Here is a tiny trained network, its code and every weight. The questions are about switching its units off for an input and a target symbol, where a switched-off unit gives its printed mean instead of its output.

import numpy as np


def w(rows, s, z=0):
    codes = np.array(rows[::2]) - 128.0
    scale = np.full(codes.shape[1], s)
    scale[-1] = z or s
    return codes * scale


def softmax(a):
    e = np.exp(a - a.max(-1, keepdims=True))
    return e / e.sum(-1, keepdims=True)


def log_softmax(a):
    a = a - a.max(-1, keepdims=True)
    return a - np.log(np.exp(a).sum(-1, keepdims=True))


def net(x, mask):
    ids = ['ΘΞγδεζητψ'.index(c) for c in x.split()]
    T = len(ids)
    res = E[ids] + P[:T]
    u = 0
    for l in range(2):
        r = res
        for j in range(3):
            rows = slice(4 * j, 4 * j + 4)
            q, k, v = (r @ M[l][rows].T for M in (Q, K, V))
            z = softmax(np.where(np.tri(T) > 0, q @ k.T / 4**0.5, -1e9)) @ v
            o = O[l][rows]
            res = res + np.where(mask[u + j], z, o[:, -1]) @ o[:, :-1]
        u += 3
    return log_softmax(res[-1] @ U[:, :-1].T + U[:, -1])


Q, K, V, O = {}, {}, {}, {}
E = w([
[72,212,170,85,148,92,67,131,196,183,101,134],'Θ',
[26,172,97,94,72,130,127,128,62,81,52,161],'Ξ',
[3,88,190,149,144,91,102,35,133,73,153,69],'γ',
[81,140,89,180,185,130,107,87,153,98,148,254],'δ',
[134,101,111,98,181,82,100,52,47,183,119,164],'ε',
[52,31,80,106,125,137,143,132,173,191,111,170],'ζ',
[155,39,191,168,108,73,113,171,121,129,70,160],'η',
[182,120,80,147,22,128,120,51,171,146,94,132],'τ',
[165,83,97,94,83,152,34,169,121,96,189,142],'ψ',
],0.0066)
P = w([
[142,144,119,16,133,2,202,120,181,51,132,172],'0',
[127,133,133,55,129,48,175,114,158,83,131,173],'1',
[121,129,137,81,120,63,152,115,146,104,137,168],'2',
[115,126,136,99,114,78,137,112,137,120,134,165],'3',
[112,121,133,114,114,90,124,112,129,132,126,158],'4',
[106,118,126,131,116,102,116,114,124,139,122,150],'5',
[111,117,128,142,119,115,106,115,121,147,115,147],'6',
[110,110,124,149,120,129,96,114,115,153,108,141],'7',
[113,107,119,161,125,140,88,114,112,161,104,135],'8',
[113,103,125,170,127,152,82,114,108,165,95,129],'9',
[114,100,121,180,130,163,73,114,107,169,92,125],'10',
[115,96,121,189,133,175,71,113,106,178,88,124],'11',
[112,97,128,192,131,185,61,114,102,182,85,117],'12',
[115,96,127,200,131,196,57,107,93,187,80,119],'13',
],0.0057)
Q[0] = w([
[136,138,141,128,132,136,112,124,124,109,91,142],'0.h0',
[136,118,130,116,112,103,80,121,130,119,133,151],'0.h0',
[132,131,139,149,148,128,155,122,125,120,160,126],'0.h0',
[109,111,122,144,125,120,128,112,138,139,121,153],'0.h0',
[118,160,154,189,116,140,143,158,128,124,143,98],'0.h1',
[127,121,135,133,144,127,135,118,182,79,142,133],'0.h1',
[62,97,100,157,78,125,34,57,88,156,101,165],'0.h1',
[186,145,150,131,111,126,146,113,128,111,152,79],'0.h1',
[118,160,145,131,126,177,120,137,115,147,113,148],'0.h2',
[115,149,162,150,109,151,145,140,99,116,120,88],'0.h2',
[181,157,105,86,156,171,251,138,135,71,155,75],'0.h2',
[152,123,142,100,157,104,161,170,106,115,112,144],'0.h2',
],0.029)
K[0] = w([
[153,168,132,145,110,124,109,150,121,123,109,132],'0.h0',
[138,160,133,154,161,138,126,118,103,135,90,142],'0.h0',
[113,113,160,139,123,100,119,104,138,96,154,133],'0.h0',
[106,142,129,145,120,104,156,137,133,166,133,163],'0.h0',
[116,122,83,71,113,137,139,109,72,125,129,151],'0.h1',
[164,130,127,91,111,79,116,141,115,172,131,140],'0.h1',
[122,131,125,209,157,224,61,150,98,200,84,99],'0.h1',
[91,146,114,88,134,125,181,183,124,106,118,165],'0.h1',
[134,125,133,144,158,109,107,143,146,150,137,90],'0.h2',
[145,164,106,126,176,134,135,146,183,162,146,142],'0.h2',
[143,148,153,25,133,5,175,141,176,97,171,167],'0.h2',
[116,92,89,136,102,99,157,81,159,81,139,115],'0.h2',
],0.023)
V[0] = w([
[194,141,148,79,149,113,132,154,220,84,204,92],'0.h0',
[62,98,193,202,88,109,31,74,119,73,110,118],'0.h0',
[207,133,96,162,118,104,163,123,98,159,114,168],'0.h0',
[119,168,207,190,118,124,77,71,117,253,86,191],'0.h0',
[183,39,171,182,224,96,134,106,136,128,180,101],'0.h1',
[44,245,139,74,141,184,131,109,128,172,179,135],'0.h1',
[64,206,174,108,173,172,128,123,98,128,214,90],'0.h1',
[87,70,148,184,126,143,194,182,44,66,143,98],'0.h1',
[14,187,129,138,210,176,184,152,58,110,166,91],'0.h2',
[119,137,190,115,114,117,98,163,195,175,125,92],'0.h2',
[105,210,5,66,68,198,129,100,123,84,83,113],'0.h2',
[172,67,91,146,109,107,130,131,142,118,96,172],'0.h2',
],0.0063)
O[0] = w([
[147,127,47,65,140,59,173,185,134,44,125,105,20],'0.h0',
[88,83,119,147,117,135,33,113,95,183,84,138,227],'0.h0',
[130,168,140,122,147,135,136,119,133,118,115,76,101],'0.h0',
[95,108,57,246,162,157,114,136,117,160,59,65,203],'0.h0',
[114,213,138,176,105,106,163,148,70,147,193,105,73],'0.h1',
[185,87,103,132,214,162,128,128,160,69,2,71,89],'0.h1',
[199,118,124,124,205,170,185,144,135,85,72,68,2],'0.h1',
[125,145,190,124,98,184,225,125,134,202,206,118,10],'0.h1',
[155,157,219,119,140,254,216,87,133,144,108,149,31],'0.h2',
[119,88,78,122,115,135,155,169,145,143,123,99,90],'0.h2',
[141,65,242,44,97,164,60,86,154,137,137,211,180],'0.h2',
[101,146,97,143,104,58,80,141,129,121,137,148,204],'0.h2',
],0.0047,0.002)
Q[1] = w([
[58,38,228,166,203,58,122,160,93,99,151,120],'1.h0',
[236,113,138,179,147,76,114,112,225,201,162,127],'1.h0',
[180,62,122,202,52,118,198,148,56,87,97,176],'1.h0',
[124,98,171,159,202,154,128,152,104,82,223,68],'1.h0',
[158,179,124,59,174,127,218,94,119,73,159,132],'1.h1',
[193,133,163,117,144,158,97,49,119,99,54,108],'1.h1',
[4,117,130,153,178,77,133,54,77,192,76,143],'1.h1',
[140,151,145,141,193,239,207,158,144,127,79,100],'1.h1',
[10,172,124,194,167,82,75,76,132,111,116,206],'1.h2',
[175,168,158,151,192,225,150,115,105,123,83,92],'1.h2',
[98,46,156,149,107,179,146,127,196,133,56,116],'1.h2',
[61,82,98,169,99,91,38,95,89,232,97,141],'1.h2',
],0.029)
K[1] = w([
[150,216,94,185,107,208,195,185,117,170,182,48],'1.h0',
[51,151,9,139,126,25,106,165,103,88,108,94],'1.h0',
[62,215,168,87,75,103,89,89,133,217,225,158],'1.h0',
[167,183,103,85,132,119,254,145,148,96,162,99],'1.h0',
[134,95,133,78,160,43,198,119,167,110,157,169],'1.h1',
[29,77,100,108,139,159,142,87,87,87,154,133],'1.h1',
[158,26,122,220,157,120,126,119,151,200,149,157],'1.h1',
[38,144,168,122,210,77,139,98,110,174,70,144],'1.h1',
[208,36,83,152,141,128,149,107,81,195,145,150],'1.h2',
[58,141,158,138,167,110,150,49,106,137,52,117],'1.h2',
[76,169,128,179,204,173,74,97,105,87,165,153],'1.h2',
[126,102,119,189,88,199,65,166,140,182,117,103],'1.h2',
],0.027)
V[1] = w([
[146,95,138,77,204,81,145,177,120,251,110,150],'1.h0',
[44,125,163,133,180,143,90,177,219,109,175,114],'1.h0',
[120,189,37,113,197,184,119,79,139,132,178,196],'1.h0',
[114,236,174,111,140,119,86,184,52,103,78,149],'1.h0',
[59,76,87,113,161,171,154,104,90,97,189,136],'1.h1',
[95,126,91,63,147,161,130,162,198,208,118,130],'1.h1',
[100,103,186,158,189,99,106,196,149,135,149,124],'1.h1',
[123,139,117,152,150,121,110,31,189,119,175,91],'1.h1',
[115,136,114,214,127,156,144,142,189,90,148,201],'1.h2',
[219,84,104,140,160,94,139,109,81,159,166,174],'1.h2',
[129,203,118,104,204,152,66,128,95,130,154,158],'1.h2',
[109,170,138,137,148,71,174,89,139,193,70,159],'1.h2',
],0.021)
O[1] = w([
[106,218,104,108,145,45,171,217,96,249,172,115,181],'1.h0',
[65,147,160,136,224,192,156,201,173,69,168,41,178],'1.h0',
[37,185,24,110,152,129,34,69,185,117,184,163,78],'1.h0',
[126,132,255,69,209,183,65,110,96,186,88,208,228],'1.h0',
[189,136,123,155,119,99,95,107,64,106,142,226,83],'1.h1',
[51,142,43,162,124,137,132,99,167,93,183,190,70],'1.h1',
[130,196,118,128,158,102,133,226,152,173,128,169,140],'1.h1',
[173,100,129,190,98,92,195,123,94,66,141,88,143],'1.h1',
[123,129,138,70,182,157,94,169,119,55,197,122,156],'1.h2',
[162,185,85,149,126,113,64,62,170,98,119,74,254],'1.h2',
[156,101,66,73,27,105,104,139,150,155,124,131,61],'1.h2',
[129,106,145,180,126,202,144,152,211,69,66,119,224],'1.h2',
],0.0093,0.0036)
U = w([
[115,189,176,115,202,159,123,192,165,177,92,92,171],'Θ',
[85,37,166,64,123,208,121,88,139,179,93,215,69],'Ξ',
[104,89,169,186,164,143,172,42,89,77,142,14,202],'γ',
[95,192,77,221,188,146,106,104,153,51,170,228,6],'δ',
[134,171,103,106,127,50,96,60,61,203,154,122,245],'ε',
[53,117,46,128,81,140,230,187,177,163,165,116,54],'ζ',
[202,113,185,184,136,103,220,196,67,144,105,168,89],'η',
[182,134,83,185,43,119,111,98,222,122,32,106,55],'τ',
[229,117,101,2,99,146,43,209,106,41,208,113,204],'ψ',
],0.0034,0.0019)

Each question gives the input, a string of symbols that net reads in full, and the target symbol t.
The units are the heads (4 rows each of Q, K, V and O). Each row of codes is followed by its name. A weight is (code - 128) times the scale printed after its matrix; where a second scale follows, it is the last column's (O and U).
mask holds one flag per head, layer by layer. A switched-off head (its flag False) gives its mean, the last column of its rows in O, instead of its output. The means were averaged over made-up inputs and are rounded, as every weight is.
A unit's drop is (log p(t) with every unit on - log p(t) with that unit switched off) / (log p(t) with every unit on - log p(t) with every unit switched off).
The circuit of an input: a set's keep is (log p(t) with only the set's units on - log p(t) with every unit switched off) / (log p(t) with every unit on - log p(t) with every unit switched off). Starting from all 6 units, units are removed one at a time, each time the one whose removal leaves the highest keep (on an exact tie, the one counted first), for as long as the keep stays at least 0.8.
units of the circuit, in order: the units of the circuit, biggest drop first
most important unit: the unit with the biggest drop
heads that matter: for each layer, one digit per head in row order, 1 if its drop is at least 0.15 and else 0, layers parted by /
input Ξ ψ τ ζ γ ζ ψ γ γ, target ε: units of the circuit, in order	1.h2
input η Θ η Θ τ, target τ: units of the circuit, in order	0.h2, 1.h0
input ζ τ τ Ξ ζ Θ Ξ γ Ξ τ η τ Ξ, target γ: heads that matter	000 / 011
input ψ ε γ Ξ, target τ: heads that matter	011 / 001
input δ τ Ξ Θ γ η Θ ψ η δ γ δ ε Θ, target τ: units of the circuit, in order	1.h2, 0.h1
input Ξ ε Θ η ζ Ξ Ξ Ξ δ δ, target ψ: units of the circuit, in order	1.h2, 0.h0
input Ξ Ξ η γ ζ η ζ η Θ Ξ Ξ ε, target τ: heads that matter	100 / 001
input τ Ξ τ η η Ξ ψ δ γ τ Ξ ζ Θ η, target Ξ: units of the circuit, in order	0.h1, 1.h0
input η Ξ Ξ Ξ ψ η Θ δ ψ ζ η δ ε, target Θ: units of the circuit, in order	1.h1, 0.h1, 0.h2
input ε Ξ Ξ Ξ ζ, target ζ: heads that matter	000 / 100
input Ξ ψ ε Θ Ξ ζ δ Θ Ξ Θ η ζ, target Θ: heads that matter	000 / 011
input Ξ γ Θ ψ Θ Θ Ξ ε Ξ ε Ξ, target τ: heads that matter	000 / 001
input γ Θ Ξ η Θ τ ε γ Ξ, target η: units of the circuit, in order	1.h0, 0.h2
input ζ Ξ η Θ Θ γ ε Ξ Θ γ Ξ Θ, target η: heads that matter	011 / 011
input Ξ Ξ Ξ γ η γ, target Θ: units of the circuit, in order	1.h1
input Ξ Ξ η γ Θ, target Θ: heads that matter	110 / 110
input ζ ζ Ξ ε Ξ δ δ τ ε Ξ ζ η ζ Θ, target Θ: heads that matter	111 / 110
input τ γ τ, target γ: units of the circuit, in order	1.h1, 1.h0
input γ Ξ Ξ γ ζ Ξ Θ ζ Θ, target δ: heads that matter	000 / 010
input Θ δ Θ ζ ε Ξ, target Ξ: heads that matter	001 / 100
input τ τ ε τ γ Ξ ζ Θ τ τ ψ τ, target ε: most important unit	1.h2
input η ε Ξ ε τ δ Ξ Ξ Θ Ξ, target Ξ: units of the circuit, in order	0.h0, 1.h2, 0.h2
input Θ Ξ ψ ε ζ Ξ τ Ξ γ, target γ: heads that matter	000 / 010
input γ ζ τ Θ η, target γ: heads that matter	010 / 011
input Ξ γ ψ Ξ Ξ ε τ δ Ξ, target ε: units of the circuit, in order	0.h2, 1.h0
input ε τ η τ γ Θ ζ η, target τ: units of the circuit, in order	0.h1, 1.h0
input η τ Θ η δ Ξ δ ψ η τ Ξ, target δ: heads that matter	001 / 100
input η Θ Θ η Ξ ψ Ξ ζ ζ γ Ξ, target δ: most important unit	1.h1
input Ξ Ξ ψ ζ δ ψ η Ξ γ ψ ζ, target ε: heads that matter	000 / 001
